Small tables with named rows and columns. After each table, cells are looked up by row and column.

rolebiz.csv
,vikula,pif,les
lemokes,79,38,117
gezazuv,126,85,138
sarik,75,141,89
nitil,97,45,110
karelef,121,91,97
lefode,138,192,107
gutalop,94,115,83
tetokef,132,74,91
bak,92,114,111

What is the pif of karelef in rolebiz?
91
What is the les of karelef in rolebiz?
97
What is the pif of tetokef in rolebiz?
74
What is the vikula of karelef in rolebiz?
121
What is the pif of lemokes in rolebiz?
38
What is the vikula of gutalop in rolebiz?
94
What is the vikula of gezazuv in rolebiz?
126
What is the pif of sarik in rolebiz?
141
What is the les of nitil in rolebiz?
110
What is the pif of nitil in rolebiz?
45
Row with the largest pif: lefode

nukasoz.tsv
	vebe	sito	simor	duf	keva	roga	fesinev	dofaz
vusorov	282	627	894	642	538	501	811	526
bem	282	627	597	642	538	501	811	526
tar	282	627	597	68	538	501	399	526
kur	172	507	597	667	538	501	807	526
roz	282	627	597	475	538	501	451	526
kup	282	627	597	642	538	501	811	432

What is the roga of kup in nukasoz?
501
What is the dofaz of tar in nukasoz?
526
What is the duf of roz in nukasoz?
475
What is the keva of bem in nukasoz?
538
What is the simor of kup in nukasoz?
597
What is the duf of bem in nukasoz?
642
What is the vebe of vusorov in nukasoz?
282
What is the fesinev of bem in nukasoz?
811
What is the fesinev of tar in nukasoz?
399
What is the keva of tar in nukasoz?
538
What is the keva of vusorov in nukasoz?
538
What is the fesinev of kur in nukasoz?
807
What is the simor of tar in nukasoz?
597
What is the sito of kur in nukasoz?
507
What is the dofaz of kup in nukasoz?
432
What is the dofaz of kur in nukasoz?
526
What is the vebe of kur in nukasoz?
172
What is the sito of bem in nukasoz?
627
What is the vebe of bem in nukasoz?
282
What is the sito of vusorov in nukasoz?
627
Which row has the largest duf? kur

finivet =
|  | kogafor | domot | bagus | petenu | bet | nena | foge | pekan | giso |
|---|---|---|---|---|---|---|---|---|---|
| tik | 179 | 200 | 137 | 99 | 156 | 131 | 156 | 126 | 116 |
| veb | 90 | 82 | 99 | 108 | 69 | 149 | 82 | 94 | 121 |
| rodulup | 119 | 176 | 94 | 108 | 156 | 131 | 26 | 107 | 125 |
| meri | 60 | 117 | 99 | 136 | 156 | 102 | 91 | 145 | 149 |
| luk | 188 | 105 | 123 | 182 | 140 | 96 | 82 | 170 | 128 |

What is the giso of luk in finivet? 128
What is the kogafor of meri in finivet? 60
What is the giso of meri in finivet? 149
What is the petenu of tik in finivet? 99
What is the nena of veb in finivet? 149
What is the nena of meri in finivet? 102
Which row has the largest foge? tik

gif:
	bape	kizig	sesodet	guso	monava	bezu	rep	gam	figosav	fibid
muf	199	126	124	82	162	139	172	134	87	124
lugeduv	103	188	142	105	157	132	139	139	152	134
ledazo	136	87	66	178	211	144	221	135	151	97
pir	144	150	152	125	144	130	31	138	145	166
dubub	114	175	160	168	108	112	115	123	142	141
vis	202	83	104	96	105	148	190	142	139	224
bokonof	105	164	85	189	130	122	142	126	111	139
lasavir	77	168	163	147	181	108	111	134	151	74

ledazo, monava: 211
lasavir, sesodet: 163
vis, figosav: 139
dubub, fibid: 141
dubub, gam: 123
bokonof, fibid: 139
vis, sesodet: 104
lugeduv, rep: 139
lugeduv, sesodet: 142
vis, rep: 190
bokonof, rep: 142
muf, gam: 134
lugeduv, monava: 157
vis, monava: 105
pir, kizig: 150
ledazo, fibid: 97
ledazo, bezu: 144
muf, guso: 82

Table boromen
|  | bul | lanadi | ful | pafonir | fisasa | val | lef | lemege |
|---|---|---|---|---|---|---|---|---|
| digen | -2237 | -1112 | 3248 | -1513 | 1330 | -4556 | -740 | 1136 |
| pareluz | 4177 | -3059 | -2163 | 5542 | -1006 | -2219 | 5683 | 2038 |
| vez | 147 | 530 | -3260 | 374 | 330 | -34 | 2447 | 606 |
| nomisa | -4879 | 5297 | 3209 | -6135 | 1338 | 9635 | -467 | 75 |
| betun | 148 | 3307 | 4705 | -547 | 2548 | 6153 | -432 | 216 |
| diliza | 4914 | -808 | 1913 | 3271 | 949 | -5960 | 4699 | 2956 |
| ladap | 1834 | -305 | -410 | 3875 | 2216 | -1164 | -622 | 1107 |
| bazivas | 1780 | 3438 | -2092 | 939 | 1280 | 2787 | -328 | -2 |

ladap, fisasa: 2216
betun, pafonir: -547
vez, lanadi: 530
digen, lanadi: -1112
bazivas, lef: -328
betun, lef: -432
diliza, val: -5960
diliza, fisasa: 949
digen, bul: -2237
bazivas, lanadi: 3438
ladap, val: -1164
digen, lemege: 1136
pareluz, fisasa: -1006
ladap, lef: -622
nomisa, bul: -4879
nomisa, fisasa: 1338
vez, pafonir: 374
digen, lef: -740
betun, lanadi: 3307
Which row has the largest lef? pareluz

